Below is a small trained network, with its code and all its weights. Each question gives an input and a class and asks what happens when units are switched off, that is, made to give their printed mean instead of their output.

import numpy as np


def w(rows, s, z=0):
    codes = np.array(rows[::2]) - 128.0
    scale = np.full(codes.shape[1], s)
    scale[-1] = z or s
    return codes * scale


def f(y):
    return y / 2 * (1 + np.tanh(0.7978845608 * (y + 0.044715 * y**3)))


def log_softmax(a):
    a = a - a.max(-1, keepdims=True)
    return a - np.log(np.exp(a).sum(-1, keepdims=True))


def net(x, mask):
    res = np.array(x, float).reshape(1, 3) / 4 @ E
    y = f(res @ A[0][:, :-1].T + A[0][:, -1])
    res = res + np.where(mask, y, B[0][:, -1]) @ B[0][:, :-1]
    return log_softmax(res[-1] @ U[:, :-1].T + U[:, -1])


A, B = {}, {}
E = w([
[66,112,151,87,196,114,183,81,197,153,169,83],'x0',
[75,130,247,170,76,49,165,129,123,129,132,148],'x1',
[231,121,39,102,212,33,197,83,96,121,105,76],'x2',
],0.013)
A[0] = w([
[130,124,128,164,144,127,114,130,138,137,127,117,130],'neuron 0',
[241,137,88,108,160,77,163,121,78,120,95,111,163],'neuron 1',
[212,143,77,141,62,99,118,132,54,99,83,149,141],'neuron 2',
[180,124,103,170,176,103,157,126,103,127,91,102,71],'neuron 3',
[118,149,141,162,85,119,81,161,131,103,101,167,2],'neuron 4',
[85,120,163,191,7,142,141,165,116,125,134,184,131],'neuron 5',
[144,155,106,96,142,156,99,141,142,133,144,119,47],'neuron 6',
[130,177,150,156,91,176,95,222,103,128,115,185,160],'neuron 7',
[85,133,141,129,113,207,89,133,168,149,145,156,120],'neuron 8',
[133,108,105,128,106,153,138,110,118,139,152,125,21],'neuron 9',
[140,120,145,111,181,47,198,89,157,127,141,88,125],'neuron 10',
[151,137,56,57,168,204,80,151,164,123,134,128,106],'neuron 11',
[138,77,144,141,110,127,117,103,145,112,101,145,64],'neuron 12',
[110,177,129,84,157,125,168,78,143,164,146,79,35],'neuron 13',
],0.014,0.0054)
B[0] = w([
[140,115,146,148,143,129,131,134,126,139,136,135,128],'neuron 0',
[190,152,109,200,119,156,79,186,11,108,50,131,213],'neuron 1',
[128,231,149,104,184,137,68,149,116,209,171,135,200],'neuron 2',
[159,134,88,149,122,150,99,198,122,95,98,111,173],'neuron 3',
[163,165,197,84,87,122,123,159,131,129,118,120,184],'neuron 4',
[168,218,202,71,132,146,56,170,215,145,185,155,253],'neuron 5',
[125,116,144,144,117,118,180,116,69,112,156,126,149],'neuron 6',
[138,59,137,118,32,111,125,125,161,73,114,137,231],'neuron 7',
[156,100,173,147,69,109,114,145,123,79,93,204,207],'neuron 8',
[137,118,122,92,146,143,132,125,138,91,112,102,128],'neuron 9',
[96,72,127,92,143,126,227,2,146,106,134,89,196],'neuron 10',
[132,92,27,193,130,93,241,76,51,119,50,56,201],'neuron 11',
[110,143,105,102,123,126,87,126,132,181,116,106,133],'neuron 12',
[107,88,145,120,47,129,176,150,144,144,158,214,165],'neuron 13',
],0.011,0.029)
U = w([
[92,100,72,86,168,182,86,180,149,139,184,70,31],'0',
[180,174,75,188,186,131,103,151,26,126,118,106,114],'1',
[151,160,186,137,75,141,2,198,146,122,162,211,172],'2',
[33,114,207,72,176,109,168,58,238,164,242,148,127],'3',
[146,12,72,169,133,124,208,76,81,99,123,109,175],'4',
[160,194,171,93,186,94,130,62,129,109,139,65,2],'5',
],0.009,0.0075)

Each question gives the input, the list of numbers given to net, and the class t.
The units are the neurons (one row each of A and B). Each row of codes is followed by its name. A weight is (code - 128) times the scale printed after its matrix; where a second scale follows, it is the last column's (A, B and U).
mask holds one flag per neuron, in row order. A switched-off neuron (its flag False) gives its mean, the last column of its row in B, instead of its output. The means were averaged over made-up inputs and are rounded, as every weight is.
A unit's drop is (log p(t) with every unit on - log p(t) with that unit switched off) / (log p(t) with every unit on - log p(t) with every unit switched off).
The circuit of an input: a set's keep is (log p(t) with only the set's units on - log p(t) with every unit switched off) / (log p(t) with every unit on - log p(t) with every unit switched off). Starting from the 12 units with the biggest drops (on a tie, the unit counted first), units are removed one at a time, each time the one whose removal leaves the highest keep (on an exact tie, the one counted first), for as long as the keep stays at least 0.8.
circuit, biggest first: the units of the circuit, biggest drop first
k most important neurons: the k neurons with the biggest drops, biggest first
drop of u: that unit's drop, to one decimal
input [6,3,-4], class 3: circuit, biggest first -> [neuron 1]
input [-6,4,4], class 1: 4 most important neurons -> [neuron 5; neuron 1; neuron 8; neuron 7]
input [-7,2,4], class 1: 3 most important neurons -> [neuron 5; neuron 1; neuron 8]
input [-1,8,4], class 5: 3 most important neurons -> [neuron 11; neuron 10; neuron 7]
input [-6,-8,-5], class 4: 2 most important neurons -> [neuron 11; neuron 7]
input [1,-1,6], class 1: 2 most important neurons -> [neuron 1; neuron 7]
input [7,5,1], class 3: 2 most important neurons -> [neuron 11; neuron 1]
input [-4,0,2], class 1: 2 most important neurons -> [neuron 5; neuron 8]
input [7,8,6], class 4: drop of neuron 5 -> 1.7
input [-1,6,1], class 3: drop of neuron 9 -> 0.0
input [0,7,1], class 3: drop of neuron 1 -> 0.1
